Below are the code and all the weights of a small trained network. Each question names an input and a class and asks about switching units off, where a switched-off unit gives its printed mean instead of its output.

import numpy as np


def w(rows, s, z=0):
    codes = np.array(rows[::2]) - 128.0
    scale = np.full(codes.shape[1], s)
    scale[-1] = z or s
    return codes * scale


def norm(h):
    return h / np.sqrt((h * h).mean(-1, keepdims=True) + 1e-5)


def f(y):
    return np.maximum(y, 0)


def log_softmax(a):
    a = a - a.max(-1, keepdims=True)
    return a - np.log(np.exp(a).sum(-1, keepdims=True))


def net(x, mask):
    res = np.array(x, float).reshape(1, 2) / 4 @ E
    u = 0
    for l in range(2):
        y = f(norm(res) @ A[l][:, :-1].T + A[l][:, -1])
        res = res + np.where(mask[u : u + 10], y, B[l][:, -1]) @ B[l][:, :-1]
        u += 10
    return log_softmax(norm(res)[-1] @ U[:, :-1].T + U[:, -1])


A, B = {}, {}
E = w([
[180,63,109,2,134,120,64],'x0',
[95,81,125,118,3,50,178],'x1',
],0.0095)
A[0] = w([
[119,162,122,148,144,131,149,136],'L0N0',
[120,95,137,140,131,85,90,105],'L0N1',
[143,111,106,114,73,135,125,105],'L0N2',
[98,111,152,125,105,108,181,121],'L0N3',
[125,89,1,172,129,136,109,5],'L0N4',
[112,83,105,110,139,116,120,96],'L0N5',
[125,111,111,119,142,130,42,133],'L0N6',
[138,184,140,99,146,188,52,101],'L0N7',
[112,149,155,161,124,130,124,86],'L0N8',
[149,116,59,161,86,100,115,107],'L0N9',
],0.013,0.017)
B[0] = w([
[105,101,86,150,152,107,140,213],'L0N0',
[133,129,131,131,140,122,128,147],'L0N1',
[146,148,159,148,121,129,112,190],'L0N2',
[123,131,161,94,150,148,107,235],'L0N3',
[44,244,127,168,39,6,193,128],'L0N4',
[113,107,131,162,161,138,144,158],'L0N5',
[91,117,132,167,138,127,121,254],'L0N6',
[141,149,147,92,104,98,143,252],'L0N7',
[110,162,90,183,120,78,138,153],'L0N8',
[107,147,151,120,133,157,92,180],'L0N9',
],0.016,0.0056)
A[1] = w([
[182,186,89,101,134,166,143,100],'L1N0',
[107,178,67,71,39,249,160,1],'L1N1',
[112,148,85,115,171,114,129,116],'L1N2',
[145,125,53,111,126,90,115,82],'L1N3',
[90,131,119,91,89,130,138,53],'L1N4',
[145,136,145,96,57,123,160,63],'L1N5',
[163,191,95,93,143,159,132,79],'L1N6',
[114,109,146,142,103,53,168,132],'L1N7',
[170,51,74,74,151,134,109,105],'L1N8',
[119,117,132,153,30,111,146,139],'L1N9',
],0.02,0.013)
B[1] = w([
[173,180,202,83,67,99,54,145],'L1N0',
[224,190,252,209,50,199,176,128],'L1N1',
[158,114,142,110,69,123,139,206],'L1N2',
[177,165,229,104,126,220,22,132],'L1N3',
[246,149,213,47,91,140,81,151],'L1N4',
[176,235,230,87,39,108,138,170],'L1N5',
[207,228,172,96,39,109,184,153],'L1N6',
[110,82,137,72,163,152,77,255],'L1N7',
[58,74,45,250,167,137,184,239],'L1N8',
[161,167,64,191,136,107,182,241],'L1N9',
],0.015,0.0074)
U = w([
[49,85,61,253,223,71,209,226],'0',
[242,246,228,108,41,57,207,108],'1',
[90,59,241,50,181,195,24,191],'2',
[71,177,34,69,68,222,135,4],'3',
[83,166,30,60,78,238,148,4],'4',
[91,164,42,73,87,220,139,4],'5',
[82,177,26,70,72,220,123,4],'6',
],0.022,0.017)

Each question gives the input, the list of numbers given to net, and the class t.
The units are the neurons (one row each of A and B). Each row of codes is followed by its name. A weight is (code - 128) times the scale printed after its matrix; where a second scale follows, it is the last column's (A, B and U).
mask holds one flag per neuron, layer by layer. A switched-off neuron (its flag False) gives its mean, the last column of its row in B, instead of its output. The means were averaged over made-up inputs and are rounded, as every weight is.
A unit's drop is (log p(t) with every unit on - log p(t) with that unit switched off) / (log p(t) with every unit on - log p(t) with every unit switched off).
The circuit of an input: a set's keep is (log p(t) with only the set's units on - log p(t) with every unit switched off) / (log p(t) with every unit on - log p(t) with every unit switched off). Starting from the 12 units with the biggest drops (on a tie, the unit counted first), units are removed one at a time, each time the one whose removal leaves the highest keep (on an exact tie, the one counted first), for as long as the keep stays at least 0.8.
circuit, biggest first: the units of the circuit, biggest drop first
unit that matters most: the unit with the biggest drop
k most important neurons: the k neurons with the biggest drops, biggest first
k most important neurons of layer l: the k neurons of layer l with the biggest drops, biggest first
drop when u is switched off: that unit's drop, to one decimal
input [7,-5], class 0: circuit, biggest first -> L1N8
input [-3,3], class 2: 4 most important neurons -> L0N3; L1N8; L0N2; L0N6
input [1,1], class 2: 2 most important neurons -> L1N8; L1N9
input [-1,-3], class 2: 3 most important neurons -> L0N7; L0N0; L0N3
input [3,-2], class 2: 3 most important neurons -> L0N6; L0N7; L1N8
input [3,1], class 2: 2 most important neurons of layer 0 -> L0N6; L0N2
input [-3,-3], class 2: 2 most important neurons -> L1N9; L1N8
input [2,4], class 1: 2 most important neurons of layer 0 -> L0N6; L0N0
input [7,7], class 0: 2 most important neurons of layer 0 -> L0N7; L0N5
input [8,8], class 0: 4 most important neurons -> L1N8; L0N7; L0N5; L1N9
input [-1,1], class 2: 2 most important neurons of layer 1 -> L1N9; L1N8
input [3,-1], class 2: 3 most important neurons -> L0N6; L0N7; L1N8
input [1,-2], class 2: 2 most important neurons -> L0N6; L1N7
input [3,-5], class 1: unit that matters most -> L0N7
input [7,-4], class 0: drop when L1N8 is switched off -> 0.1
input [1,3], class 2: drop when L1N9 is switched off -> 0.3
input [-2,-8], class 1: drop when L0N8 is switched off -> 0.0
